Below are the code and all the weights of a small trained network. Each question names an input and a class and asks about switching units off, where a switched-off unit gives its printed mean instead of its output.

import numpy as np


def w(rows, s, z=0):
    codes = np.array(rows[::2]) - 128.0
    scale = np.full(codes.shape[1], s)
    scale[-1] = z or s
    return codes * scale


def f(y):
    return y / 2 * (1 + np.tanh(0.7978845608 * (y + 0.044715 * y**3)))


def log_softmax(a):
    a = a - a.max(-1, keepdims=True)
    return a - np.log(np.exp(a).sum(-1, keepdims=True))


def net(x, mask):
    res = np.array(x, float).reshape(1, 3) / 4 @ E
    y = f(res @ A[0][:, :-1].T + A[0][:, -1])
    res = res + np.where(mask, y, B[0][:, -1]) @ B[0][:, :-1]
    return log_softmax(res[-1] @ U[:, :-1].T + U[:, -1])


A, B = {}, {}
E = w([
[15,170,233,184],'x0',
[151,245,84,254],'x1',
[207,69,223,209],'x2',
],0.011)
A[0] = w([
[136,141,58,92,213],'n0',
[77,99,187,111,241],'n1',
[113,159,72,80,254],'n2',
[152,207,83,208,194],'n3',
[111,132,195,153,164],'n4',
[111,181,130,149,121],'n5',
[181,172,108,171,141],'n6',
[215,159,77,139,115],'n7',
[129,120,188,163,82],'n8',
[118,159,81,94,178],'n9',
[94,178,146,101,112],'n10',
[249,108,138,122,191],'n11',
[17,166,138,106,155],'n12',
[136,151,155,165,161],'n13',
[95,150,119,139,100],'n14',
[98,128,213,160,100],'n15',
[141,104,147,98,223],'n16',
[157,199,111,161,199],'n17',
],0.018,0.0061)
B[0] = w([
[254,105,118,109,213],'n0',
[152,199,110,71,239],'n1',
[210,205,88,110,224],'n2',
[124,88,102,230,251],'n3',
[158,130,105,113,215],'n4',
[136,153,90,201,182],'n5',
[84,77,126,209,193],'n6',
[122,63,150,166,198],'n7',
[204,63,159,124,192],'n8',
[180,160,102,155,194],'n9',
[103,145,135,155,171],'n10',
[45,18,224,72,228],'n11',
[45,211,46,143,236],'n12',
[135,64,82,149,181],'n13',
[115,148,95,150,157],'n14',
[226,150,101,100,229],'n15',
[102,145,162,72,195],'n16',
[140,73,105,179,210],'n17',
],0.012,0.017)
U = w([
[238,123,96,62,253],'0',
[251,110,113,208,64],'1',
[79,194,85,97,211],'2',
[82,144,55,200,17],'3',
[91,97,215,93,144],'4',
[87,63,152,190,49],'5',
],0.014,0.0041)

Each question gives the input, the list of numbers given to net, and the class t.
The units are the neurons (one row each of A and B). Each row of codes is followed by its name. A weight is (code - 128) times the scale printed after its matrix; where a second scale follows, it is the last column's (A, B and U).
mask holds one flag per neuron, in row order. A switched-off neuron (its flag False) gives its mean, the last column of its row in B, instead of its output. The means were averaged over made-up inputs and are rounded, as every weight is.
A unit's drop is (log p(t) with every unit on - log p(t) with that unit switched off) / (log p(t) with every unit on - log p(t) with every unit switched off).
The circuit of an input: a set's keep is (log p(t) with only the set's units on - log p(t) with every unit switched off) / (log p(t) with every unit on - log p(t) with every unit switched off). Starting from the 12 units with the biggest drops (on a tie, the unit counted first), units are removed one at a time, each time the one whose removal leaves the highest keep (on an exact tie, the one counted first), for as long as the keep stays at least 0.8.
circuit, biggest first: the units of the circuit, biggest drop first
top k neurons: the k neurons with the biggest drops, biggest first
drop when u is switched off: that unit's drop, to one decimal
input [2,4,0], class 3: circuit, biggest first => n0
input [1,-7,8], class 0: top 2 neurons => n15, n1
input [-1,0,-4], class 0: top 2 neurons => n3, n6
input [8,3,0], class 3: top 3 neurons => n12, n0, n2
input [3,0,-6], class 2: top 2 neurons => n3, n6
input [6,-6,1], class 0: top 2 neurons => n15, n8
input [0,-3,0], class 0: top 2 neurons => n12, n11
input [-6,2,1], class 5: top 2 neurons => n11, n15
input [1,1,-3], class 3: top 2 neurons => n15, n8
input [2,0,1], class 0: top 3 neurons => n3, n12, n6
input [-5,4,1], class 5: top 2 neurons => n11, n15
input [6,6,-1], class 3: drop when n12 is switched off => 0.2
input [7,-6,-1], class 2: drop when n12 is switched off => 0.8
input [4,0,-3], class 2: drop when n3 is switched off => 0.2
input [-1,1,7], class 5: circuit, biggest first => n11
input [3,3,0], class 3: top 2 neurons => n0, n2
